Below are the code and all the weights of a small trained network. Each question names an input and a class and asks about switching units off, where a switched-off unit gives its printed mean instead of its output.

import numpy as np


def w(rows, s, z=0):
    codes = np.array(rows[::2]) - 128.0
    scale = np.full(codes.shape[1], s)
    scale[-1] = z or s
    return codes * scale


def norm(h):
    return h / np.sqrt((h * h).mean(-1, keepdims=True) + 1e-5)


def f(y):
    return np.maximum(y, 0)


def log_softmax(a):
    a = a - a.max(-1, keepdims=True)
    return a - np.log(np.exp(a).sum(-1, keepdims=True))


def net(x, mask):
    res = np.array(x, float).reshape(1, 8) / 4 @ E
    u = 0
    for l in range(3):
        y = f(norm(res) @ A[l][:, :-1].T + A[l][:, -1])
        res = res + np.where(mask[u : u + 8], y, B[l][:, -1]) @ B[l][:, :-1]
        u += 8
    return log_softmax(norm(res)[-1] @ U[:, :-1].T + U[:, -1])


A, B = {}, {}
E = w([
[197,157,132,158,160,207,109,100,119,119,204],'x0',
[134,139,157,148,163,88,127,215,194,88,157],'x1',
[217,149,192,159,70,138,162,45,142,115,83],'x2',
[179,71,147,22,152,101,121,129,176,151,103],'x3',
[110,57,106,130,25,114,44,76,150,131,105],'x4',
[185,96,174,135,129,124,36,110,110,142,177],'x5',
[119,124,140,150,86,147,52,104,104,239,79],'x6',
[114,254,132,89,131,127,98,159,162,138,167],'x7',
],0.0077)
A[0] = w([
[247,136,235,113,120,166,132,66,143,99,142,87],'L0N1',
[150,160,254,124,100,118,142,140,180,142,181,4],'L0N2',
[93,230,129,122,153,134,216,124,118,193,73,128],'L0N3',
[156,30,150,206,130,105,37,158,106,113,139,131],'L0N4',
[43,103,77,178,79,77,144,114,80,119,129,165],'L0N5',
[118,119,86,133,185,119,188,217,181,56,173,139],'L0N6',
[198,182,194,55,155,133,153,139,132,125,119,22],'L0N7',
[218,143,177,182,130,155,135,110,135,150,159,100],'L0N8',
],0.0074,0.0037)
B[0] = w([
[134,106,75,71,170,78,72,95,105,129,80,224],'L0N1',
[129,78,87,104,70,76,119,164,157,134,125,169],'L0N2',
[150,78,121,187,117,146,106,148,171,119,150,200],'L0N3',
[128,120,13,75,115,164,10,80,159,197,137,217],'L0N4',
[179,62,137,102,84,120,147,126,125,171,149,214],'L0N5',
[103,190,135,173,200,101,131,79,83,66,168,253],'L0N6',
[139,114,162,87,146,83,106,83,122,219,174,179],'L0N7',
[130,161,97,119,161,105,123,121,112,187,152,192],'L0N8',
],0.011,0.0068)
A[1] = w([
[48,62,134,150,190,159,109,173,111,135,134,13],'L1N1',
[134,254,126,123,140,162,106,140,85,163,169,3],'L1N2',
[111,143,149,101,125,234,143,129,172,178,136,15],'L1N3',
[197,142,200,46,88,108,60,169,127,158,162,139],'L1N4',
[181,133,202,120,154,67,168,157,158,100,15,107],'L1N5',
[195,144,134,135,103,165,198,167,141,156,186,109],'L1N6',
[125,121,121,78,174,106,116,193,190,68,101,137],'L1N7',
[107,248,185,91,153,114,158,86,110,141,149,106],'L1N8',
],0.0068,0.0028)
B[1] = w([
[139,117,147,134,135,184,89,103,93,128,204,164],'L1N1',
[207,152,191,222,158,124,136,100,190,85,126,196],'L1N2',
[204,98,157,101,93,147,152,141,93,159,135,139],'L1N3',
[89,73,133,150,208,25,127,133,183,181,73,254],'L1N4',
[192,170,199,160,121,122,199,200,87,86,148,160],'L1N5',
[210,105,74,175,118,116,152,140,175,152,185,149],'L1N6',
[97,180,97,160,207,132,134,116,174,2,180,193],'L1N7',
[91,146,41,169,149,135,93,116,124,120,193,212],'L1N8',
],0.0082,0.0043)
A[2] = w([
[73,49,73,100,41,200,100,149,76,125,114,114],'L2N1',
[135,210,181,149,178,92,111,131,54,165,52,125],'L2N2',
[165,154,99,174,158,121,120,119,132,86,162,155],'L2N3',
[83,167,180,153,98,48,158,161,177,122,96,137],'L2N4',
[132,191,223,174,119,129,135,152,105,55,134,2],'L2N5',
[197,111,111,177,255,84,142,99,126,122,69,224],'L2N6',
[104,84,199,124,124,173,48,91,80,172,83,119],'L2N7',
[198,81,180,153,109,151,213,186,106,115,154,141],'L2N8',
],0.0085,0.0034)
B[2] = w([
[209,87,81,79,214,1,83,17,199,171,66,187],'L2N1',
[124,111,162,182,170,162,205,104,146,74,227,150],'L2N2',
[40,223,150,122,169,176,94,169,97,83,149,202],'L2N3',
[156,78,220,123,42,167,212,233,72,151,111,149],'L2N4',
[189,91,149,109,81,180,161,162,116,247,130,148],'L2N5',
[91,192,189,150,98,137,210,75,127,90,188,246],'L2N6',
[168,164,117,83,218,152,203,130,172,169,130,180],'L2N7',
[191,193,192,162,56,171,126,179,129,109,69,148],'L2N8',
],0.0073,0.011)
U = w([
[176,46,96,71,189,80,68,37,160,239,79,181],'0',
[153,124,211,204,57,162,196,183,117,130,60,136],'1',
[82,198,157,184,255,104,170,69,124,84,203,202],'2',
[20,91,158,114,105,137,91,182,124,125,99,2],'3',
],0.011,0.0056)

Each question gives the input, the list of numbers given to net, and the class t.
The units are the neurons (one row each of A and B). Each row of codes is followed by its name. A weight is (code - 128) times the scale printed after its matrix; where a second scale follows, it is the last column's (A, B and U).
mask holds one flag per neuron, layer by layer. A switched-off neuron (its flag False) gives its mean, the last column of its row in B, instead of its output. The means were averaged over made-up inputs and are rounded, as every weight is.
A unit's drop is (log p(t) with every unit on - log p(t) with that unit switched off) / (log p(t) with every unit on - log p(t) with every unit switched off).
The circuit of an input: a set's keep is (log p(t) with only the set's units on - log p(t) with every unit switched off) / (log p(t) with every unit on - log p(t) with every unit switched off). Starting from the 12 units with the biggest drops (on a tie, the unit counted first), units are removed one at a time, each time the one whose removal leaves the highest keep (on an exact tie, the one counted first), for as long as the keep stays at least 0.8.
circuit, biggest first: the units of the circuit, biggest drop first
most important unit: the unit with the biggest drop
top k neurons: the k neurons with the biggest drops, biggest first
top k neurons in layer l: the k neurons of layer l with the biggest drops, biggest first
drop of u: that unit's drop, to one decimal
input [5,4,0,-7,-3,0,8,-7], class 0: circuit, biggest first -> (L0N4)
input [6,8,7,-6,2,-1,3,-7], class 0: top 2 neurons -> (L0N4; L0N6)
input [2,6,7,-1,-5,0,8,-1], class 0: top 3 neurons -> (L0N2; L0N6; L0N1)
input [6,-6,-2,1,-5,-7,3,4], class 1: top 3 neurons in layer 0 -> (L0N3; L0N6; L0N1)
input [4,3,5,-7,0,8,6,-1], class 0: top 2 neurons -> (L0N4; L0N6)
input [-5,-6,-2,0,-7,3,0,-1], class 1: top 3 neurons -> (L0N4; L0N1; L2N8)
input [-6,-7,3,-6,-5,0,-8,0], class 1: top 2 neurons in layer 0 -> (L0N3; L0N4)
input [-5,1,3,-7,8,-6,-1,5], class 0: top 3 neurons in layer 2 -> (L2N1; L2N6; L2N3)
input [-6,-2,-1,7,-3,5,-1,5], class 2: top 2 neurons in layer 0 -> (L0N4; L0N5)
input [2,-2,1,-6,-1,-1,1,-1], class 1: top 2 neurons -> (L0N4; L0N6)
input [-1,-7,3,-7,-7,-2,8,3], class 1: top 2 neurons in layer 0 -> (L0N3; L0N6)
input [-8,1,-6,8,8,-6,-7,1], class 2: top 2 neurons -> (L1N7; L0N6)
input [-1,-5,-8,7,-2,2,3,8], class 2: top 2 neurons -> (L0N4; L0N5)
input [8,-5,4,-2,5,-5,-6,-6], class 0: circuit, biggest first -> (L0N6)
input [-8,-4,7,8,4,-4,6,-3], class 1: top 2 neurons -> (L0N4; L1N5)
input [-6,4,3,5,-3,-4,2,4], class 1: top 4 neurons in layer 0 -> (L0N3; L0N4; L0N1; L0N8)
input [-2,-8,7,-7,3,3,-6,-2], class 0: drop of L1N6 -> 0.0
input [-4,8,4,-5,-5,-1,4,3], class 1: drop of L2N4 -> 0.2
input [-1,-8,1,-2,-3,-4,-2,1], class 1: drop of L0N4 -> 0.3
input [3,-7,-2,-8,-4,-5,-2,-4], class 1: most important unit -> L2N8
